Here is a tiny trained network, its code and every weight. The questions are about switching its units off for an input and a class, where a switched-off unit gives its printed mean instead of its output.

import numpy as np


def w(rows, s, z=0):
    codes = np.array(rows[::2]) - 128.0
    scale = np.full(codes.shape[1], s)
    scale[-1] = z or s
    return codes * scale


def norm(h):
    return h / np.sqrt((h * h).mean(-1, keepdims=True) + 1e-5)


def f(y):
    return np.maximum(y, 0)


def log_softmax(a):
    a = a - a.max(-1, keepdims=True)
    return a - np.log(np.exp(a).sum(-1, keepdims=True))


def net(x, mask):
    res = np.array(x, float).reshape(1, 3) / 4 @ E
    u = 0
    for l in range(3):
        y = f(norm(res) @ A[l][:, :-1].T + A[l][:, -1])
        res = res + np.where(mask[u : u + 10], y, B[l][:, -1]) @ B[l][:, :-1]
        u += 10
    return log_softmax(norm(res)[-1] @ U[:, :-1].T + U[:, -1])


A, B = {}, {}
E = w([
[8,37,220,149,85],'x0',
[255,63,67,198,237],'x1',
[150,182,243,147,187],'x2',
],0.0076)
A[0] = w([
[190,144,86,175,127,119],'0.n0',
[91,75,178,164,193,3],'0.n1',
[104,104,168,184,173,71],'0.n2',
[248,132,114,132,114,55],'0.n3',
[141,102,137,130,208,181],'0.n4',
[114,70,164,133,143,130],'0.n5',
[188,153,132,176,149,66],'0.n6',
[144,89,184,168,150,41],'0.n7',
[116,72,131,150,114,22],'0.n8',
[158,189,73,136,115,107],'0.n9',
],0.013,0.0038)
B[0] = w([
[122,54,40,76,188,251],'0.n0',
[136,96,254,138,128,223],'0.n1',
[135,145,227,131,165,213],'0.n2',
[103,90,72,142,114,253],'0.n3',
[47,89,107,109,144,250],'0.n4',
[104,133,181,132,134,230],'0.n5',
[66,81,47,152,102,215],'0.n6',
[132,137,229,123,153,202],'0.n7',
[97,188,102,130,113,179],'0.n8',
[172,96,166,197,188,228],'0.n9',
],0.0079,0.0051)
A[1] = w([
[83,109,103,110,149,1],'1.n0',
[184,181,95,111,73,129],'1.n1',
[147,131,30,87,143,166],'1.n2',
[125,198,92,146,107,16],'1.n3',
[86,155,66,95,208,234],'1.n4',
[102,161,99,169,175,103],'1.n5',
[19,178,93,135,73,56],'1.n6',
[90,124,123,1,128,193],'1.n7',
[68,124,141,153,26,146],'1.n8',
[165,135,215,216,135,202],'1.n9',
],0.0084,0.0031)
B[1] = w([
[193,175,73,159,150,146],'1.n0',
[105,87,130,72,200,150],'1.n1',
[149,2,161,169,224,253],'1.n2',
[206,142,153,73,159,137],'1.n3',
[236,82,75,67,105,255],'1.n4',
[153,192,100,160,120,164],'1.n5',
[107,38,148,198,142,203],'1.n6',
[225,140,74,113,139,202],'1.n7',
[83,111,76,179,7,232],'1.n8',
[121,167,172,122,125,246],'1.n9',
],0.0069,0.0048)
A[2] = w([
[87,80,130,130,50,117],'2.n0',
[65,98,117,197,52,157],'2.n1',
[169,159,116,57,183,148],'2.n2',
[187,87,51,77,136,136],'2.n3',
[77,120,124,100,103,90],'2.n4',
[39,185,127,130,39,154],'2.n5',
[86,46,120,164,100,211],'2.n6',
[153,190,96,156,140,76],'2.n7',
[105,128,100,103,93,3],'2.n8',
[8,132,109,50,24,127],'2.n9',
],0.013,0.0057)
B[2] = w([
[154,210,104,115,119,187],'2.n0',
[159,217,91,118,52,205],'2.n1',
[187,73,89,85,147,167],'2.n2',
[153,45,97,198,202,227],'2.n3',
[133,165,96,141,123,150],'2.n4',
[164,131,1,193,80,203],'2.n5',
[113,238,134,155,88,252],'2.n6',
[183,189,169,82,208,132],'2.n7',
[134,105,148,208,90,132],'2.n8',
[216,224,46,242,104,208],'2.n9',
],0.0076,0.011)
U = w([
[147,221,56,167,52,253],'0',
[51,136,85,2,111,3],'1',
[70,124,231,151,147,253],'2',
[35,105,99,95,141,3],'3',
[142,99,126,60,60,3],'4',
[195,183,134,50,159,124],'5',
[40,110,85,45,105,3],'6',
[190,56,32,161,202,250],'7',
],0.013,0.0058)

Each question gives the input, the list of numbers given to net, and the class t.
The units are the neurons (one row each of A and B). Each row of codes is followed by its name. A weight is (code - 128) times the scale printed after its matrix; where a second scale follows, it is the last column's (A, B and U).
mask holds one flag per neuron, layer by layer. A switched-off neuron (its flag False) gives its mean, the last column of its row in B, instead of its output. The means were averaged over made-up inputs and are rounded, as every weight is.
A unit's drop is (log p(t) with every unit on - log p(t) with that unit switched off) / (log p(t) with every unit on - log p(t) with every unit switched off).
unit that matters most: the unit with the biggest drop
k most important neurons: the k neurons with the biggest drops, biggest first
top k neurons in layer l: the k neurons of layer l with the biggest drops, biggest first
drop of u: that unit's drop, to one decimal
input [-6,-8,3], class 7: 3 most important neurons -> (2.n2; 2.n6; 0.n1)
input [-5,-3,4], class 7: unit that matters most -> 0.n1
input [-6,-5,3], class 5: 2 most important neurons -> (0.n0; 0.n9)
input [-5,-8,8], class 5: top 3 neurons in layer 0 -> (0.n6; 0.n4; 0.n3)
input [-5,-5,3], class 5: top 2 neurons in layer 0 -> (0.n0; 0.n9)
input [8,8,-6], class 0: top 3 neurons in layer 2 -> (2.n6; 2.n1; 2.n3)
input [-3,-4,-1], class 7: 2 most important neurons -> (0.n1; 0.n2)
input [-7,-6,4], class 5: 2 most important neurons -> (0.n0; 0.n9)
input [0,-4,8], class 2: top 4 neurons in layer 0 -> (0.n6; 0.n3; 0.n4; 0.n8)
input [8,-6,8], class 0: top 2 neurons in layer 2 -> (2.n5; 2.n9)
input [-8,-8,5], class 5: drop of 0.n0 -> 0.2
input [-8,-7,-5], class 7: drop of 1.n2 -> 0.0
input [5,3,-8], class 0: drop of 0.n0 -> 0.1
input [5,5,-4], class 0: top 2 neurons in layer 2 -> (2.n1; 2.n6)
